Here is a tiny trained network, its code and every weight. The questions are about switching its units off for an input and a class, where a switched-off unit gives its printed mean instead of its output.

import numpy as np


def w(rows, s, z=0):
    codes = np.array(rows[::2]) - 128.0
    scale = np.full(codes.shape[1], s)
    scale[-1] = z or s
    return codes * scale


def f(y):
    return y / 2 * (1 + np.tanh(0.7978845608 * (y + 0.044715 * y**3)))


def log_softmax(a):
    a = a - a.max(-1, keepdims=True)
    return a - np.log(np.exp(a).sum(-1, keepdims=True))


def net(x, mask):
    res = np.array(x, float).reshape(1, 5) / 4 @ E
    y = f(res @ A[0][:, :-1].T + A[0][:, -1])
    res = res + np.where(mask, y, B[0][:, -1]) @ B[0][:, :-1]
    return log_softmax(res[-1] @ U[:, :-1].T + U[:, -1])


A, B = {}, {}
E = w([
[172,50,138,149,252,222,74,111],'x0',
[56,33,128,200,170,59,226,196],'x1',
[127,129,128,128,128,128,129,128],'x2',
[129,128,128,128,128,129,127,127],'x3',
[130,15,143,91,57,70,37,93],'x4',
],0.0043)
A[0] = w([
[100,51,128,156,155,81,206,145,50],'N1',
[146,85,127,136,207,171,95,123,131],'N2',
[125,133,131,128,125,123,129,127,150],'N3',
[100,32,131,153,164,68,230,146,58],'N4',
[136,138,130,118,123,136,118,124,33],'N5',
[132,130,127,128,124,123,134,127,147],'N6',
[152,215,134,107,93,178,32,99,45],'N7',
[157,187,126,103,106,160,67,101,21],'N8',
[129,125,126,127,128,128,130,131,111],'N9',
[148,70,127,127,241,188,84,128,140],'N10',
[119,186,124,125,25,60,180,135,128],'N11',
[145,90,132,135,199,166,99,123,129],'N12',
[135,13,129,109,43,90,45,130,34],'N13',
[110,234,134,143,199,169,200,134,30],'N14',
[147,87,129,134,201,169,98,124,125],'N15',
[102,75,129,156,145,95,178,143,33],'N16',
[128,127,127,127,127,131,127,131,134],'N17',
[128,211,123,142,183,163,191,144,23],'N18',
[131,207,121,142,180,162,188,146,21],'N19',
[127,138,129,124,116,116,133,135,131],'N20',
[139,103,130,138,166,156,112,123,118],'N21',
[140,107,130,136,165,148,115,121,130],'N22',
[143,89,131,135,196,169,100,123,124],'N23',
[110,86,134,123,96,115,90,115,1],'N24',
[112,94,138,119,103,116,96,121,16],'N25',
[124,25,130,114,51,93,49,118,29],'N26',
[135,153,126,132,145,140,148,138,17],'N27',
[148,223,133,102,90,184,18,101,50],'N28',
[133,203,124,137,179,160,186,149,22],'N29',
[115,200,129,124,1,50,184,139,133],'N30',
[126,122,127,126,124,129,126,127,92],'N31',
[105,76,125,153,145,96,176,146,12],'N32',
[121,177,128,127,47,72,166,136,111],'N33',
],0.0093,0.00086)
B[0] = w([
[180,136,115,114,138,146,146,217,199],'N1',
[70,129,135,124,126,175,114,106,181],'N2',
[129,125,130,130,129,131,122,130,131],'N3',
[201,135,119,115,136,155,156,248,224],'N4',
[130,131,126,126,130,125,133,140,123],'N5',
[126,126,126,126,128,129,122,130,130],'N6',
[178,123,114,126,143,144,163,235,199],'N7',
[158,131,123,123,139,134,148,199,168],'N8',
[127,129,127,126,128,126,128,129,127],'N9',
[43,132,141,128,119,201,106,91,214],'N10',
[53,123,142,130,136,209,104,92,227],'N11',
[80,130,134,125,124,170,114,110,172],'N12',
[165,131,125,147,119,21,125,40,228],'N13',
[161,115,127,136,109,28,117,57,203],'N14',
[76,131,135,127,123,173,116,107,176],'N15',
[160,138,119,118,135,140,143,182,168],'N16',
[126,129,127,123,125,127,128,128,128],'N17',
[151,122,126,131,116,51,119,73,183],'N18',
[152,123,129,134,116,57,121,75,179],'N19',
[126,126,130,130,129,139,125,123,132],'N20',
[102,132,133,127,125,150,125,118,145],'N21',
[106,130,132,125,125,147,121,121,142],'N22',
[80,132,138,126,123,169,116,111,171],'N23',
[135,139,127,129,129,90,128,103,144],'N24',
[137,139,131,133,127,100,131,106,138],'N25',
[159,135,127,143,116,32,128,50,217],'N26',
[133,127,129,130,122,107,129,115,127],'N27',
[186,121,117,122,144,146,168,252,210],'N28',
[149,125,126,135,118,62,123,78,175],'N29',
[35,121,140,127,135,222,94,86,254],'N30',
[129,125,127,126,132,124,127,126,126],'N31',
[158,138,120,123,135,139,142,181,164],'N32',
[67,128,137,123,135,183,112,104,199],'N33',
],0.022,0.0053)
U = w([
[2,125,160,123,127,212,85,105,253],'0',
[198,134,101,109,147,141,190,246,128],'1',
[156,121,128,154,96,2,116,50,7],'2',
],0.0074,0.00053)

Each question gives the input, the list of numbers given to net, and the class t.
The units are the neurons (one row each of A and B). Each row of codes is followed by its name. A weight is (code - 128) times the scale printed after its matrix; where a second scale follows, it is the last column's (A, B and U).
mask holds one flag per neuron, in row order. A switched-off neuron (its flag False) gives its mean, the last column of its row in B, instead of its output. The means were averaged over made-up inputs and are rounded, as every weight is.
A unit's drop is (log p(t) with every unit on - log p(t) with that unit switched off) / (log p(t) with every unit on - log p(t) with every unit switched off).
unit that matters most: the unit with the biggest drop
k most important neurons: the k neurons with the biggest drops, biggest first
drop of u: that unit's drop, to one decimal
input [-4,-4,6,-7,5], class 2: unit that matters most : N13
input [-6,7,6,8,-7], class 1: 3 most important neurons : [N4, N1, N13]
input [-6,8,3,5,-8], class 1: 4 most important neurons : [N4, N1, N13, N16]
input [0,5,8,-7,6], class 2: 3 most important neurons : [N13, N26, N28]
input [-6,7,-3,7,-8], class 2: 2 most important neurons : [N14, N18]
input [-1,3,6,-8,-2], class 1: 2 most important neurons : [N13, N26]
input [2,-3,3,-5,2], class 1: 3 most important neurons : [N30, N11, N33]
input [5,-7,-5,2,1], class 1: 2 most important neurons : [N28, N7]
input [3,-7,4,-3,8], class 2: 4 most important neurons : [N13, N26, N4, N1]
input [-7,8,2,-1,1], class 1: 2 most important neurons : [N4, N1]
input [-1,2,-1,0,3], class 2: 2 most important neurons : [N28, N7]
input [6,2,0,-7,8], class 2: 2 most important neurons : [N13, N26]
input [-6,-8,-5,6,-3], class 1: 2 most important neurons : [N28, N7]
input [-6,-5,-2,8,-8], class 2: unit that matters most : N14
input [5,-8,-5,1,-3], class 1: drop of N28 : 0.1
input [-1,0,-6,-3,2], class 2: drop of N18 : -0.2
input [-5,-6,1,7,8], class 2: drop of N26 : 1.0
